[  6  -8  -8   4 -25   4  -1  -8  -7  -4  -4  -2  -1  -5  -1  12   6  15
 -11  -4   9   0   4  -5   0  -3  -5   2  10  12   9   5   4  -1  -9   0
  10  -3  -1  -6   2   7  -3  -2  -2  21  14  12 -39 -14   0 -30   0   4
   5   4  -3   5  -5   0] | <47>
[ -2  -5  -2  -9   4  -3   2  -8  -2  -1  -3  -1   2  -1 -16   8  -1  -1
   2   2 -14  -3  -5  -3  -1   3   5   0   0   1  -6   8   0   8  -1  -1
   2   0  -1  -2   1  -2   1  -3  -2   5   3  -6 -18   3   1 -12  -2  -3
  -1   4   8  -4  -2  -4] | <41>
[  1   0  -9  -1 -17  -6   5  -5   3  -4  -1   0  -2  -5  -8   2  -2   5
  -4   8 -29  -2   3   3  -1  -2  -5  -1  13  21   1   3   1   1  -1  -2
  27  -1  -4   0   9   0  -1   6  -3   1  19   0 -35  -6   7 -36   2  -1
   1  -2  -4  -1   0   4] | <47>
[  8   8 -10  -5 -12 -10 -14 -12  -1  -2   4  -2   4  -3 -25  11   3   5
  -5   5   8  -7  -1  17   4  10  -2  -3  -3  -1   5   1  -3   1   2   0
   4   1  11  10  13  -3   0   3  -8   4  18   8 -27   0   5 -45   9   1
   0  -8  -8   4  -9  -6] | <33>
[  4   4  -3   5  -6   2  10 -10  -9  -2   3  -1   0  -6 -11  14   9   2
  -4  10   6   0   5  11   0  -7   1   8   7 -13   4 -12   1  -2   0   4
  -4   4   0  13  -1   4   3  -3 -13   7  12  13 -14  -4  -2  -6  -2   4
   2  -9  -4   4 -12  -3] | <35>
[  2   3   1  -8   8  -3  13  -3  -8  -2  -1   0   4  -2 -18   9  -9 -28
   4  17  -8  -2  -5   2   7  -7   0   5  11 -24  -7 -20   1   0   2   1
 -13   6   5   4  -3  -1  -1   6  -8   0   2 -12 -18   7   3 -18   3   5
   6  -4   6   4  -8  -5] | <33>
[  5  -6  -1  -7  11  -5 -15  -4   5  -2   4  -3   0   0 -17  10   0  -5
  -2  -2  17  -3  -5   5   5   7   1   2   5  -9   3   3  -5  -8   9   0
   0   4   5   5   7  -5   2  -4   6   9   1  -4 -16   8   3  -2   0   1
   1  -1   8   4  -5  -4] | <41>
[  3  -9   3  -1   5   8   3   5  -2   1   2  -3   1   0 -14  21   4  -3
  -9   5  17   0  -5  -8   5  -1   4   4  29  -8  -4  19  -2   5   2   1
   8   5  -6   0   7  -2   2  -3   7   0  -8  -5  -7   9   5  15  -6   0
 -13   0  11  -7  -3   0] | <41>
[  2   1  -5  -7   0  -3  -5  -1  -1  -1   4   1   2  -2 -18  11  -2  -3
  -4   1  13  -3  -2   0   6   3   0   3   1   0   2   6  -3   3  -1   0
   2   3   1   2   4  -5   0  -1   4   4   2   1  -9   5   2  -3   0 -10
   0   2   1   3  -1  -2] | <41>
[  4  -2  -7   2 -13  -5   2   0   1  -4  -1  -2  -1  -2   9   4   2   8
  -4  -3  -1  -4  -1 -10  -1  -3  -2   2  -6  10   5   3   2  -2  -3   4
   8   0  -2   1   6   0  -1  -1   9  16  12   8 -26  -8   0  -2   3  -1
  -4   1  -7  -4   0   2] | <47>
[  6   0 -13  -3 -19  -3   6   1   2  -2  -5   2   0   0   1   0   7   5
  -4  12 -17   1   5  -2  -4   4  -4  -1   3  17  -4   6   7   0  -1  -5
  23  -3  -8   2   5   3   1   0   5  10  18   2 -29  -6   1 -18   2  -6
  -1  -3  -3   2  -9   8] | <47>
[ -3   2   3  21  -5 -16 -19  -8   7   0   1  -4  -4   0   1  -5   7  13
   2 -10   2   3   2  31  -6  10   4  -6 -20   7  12   0   6  -8  -4   8
  11  -4   5  13  17   4  -3   0   4  -9  18  20  24  -9  -2  14   4   0
  -3  -1 -23   5  -2   1] | <35>
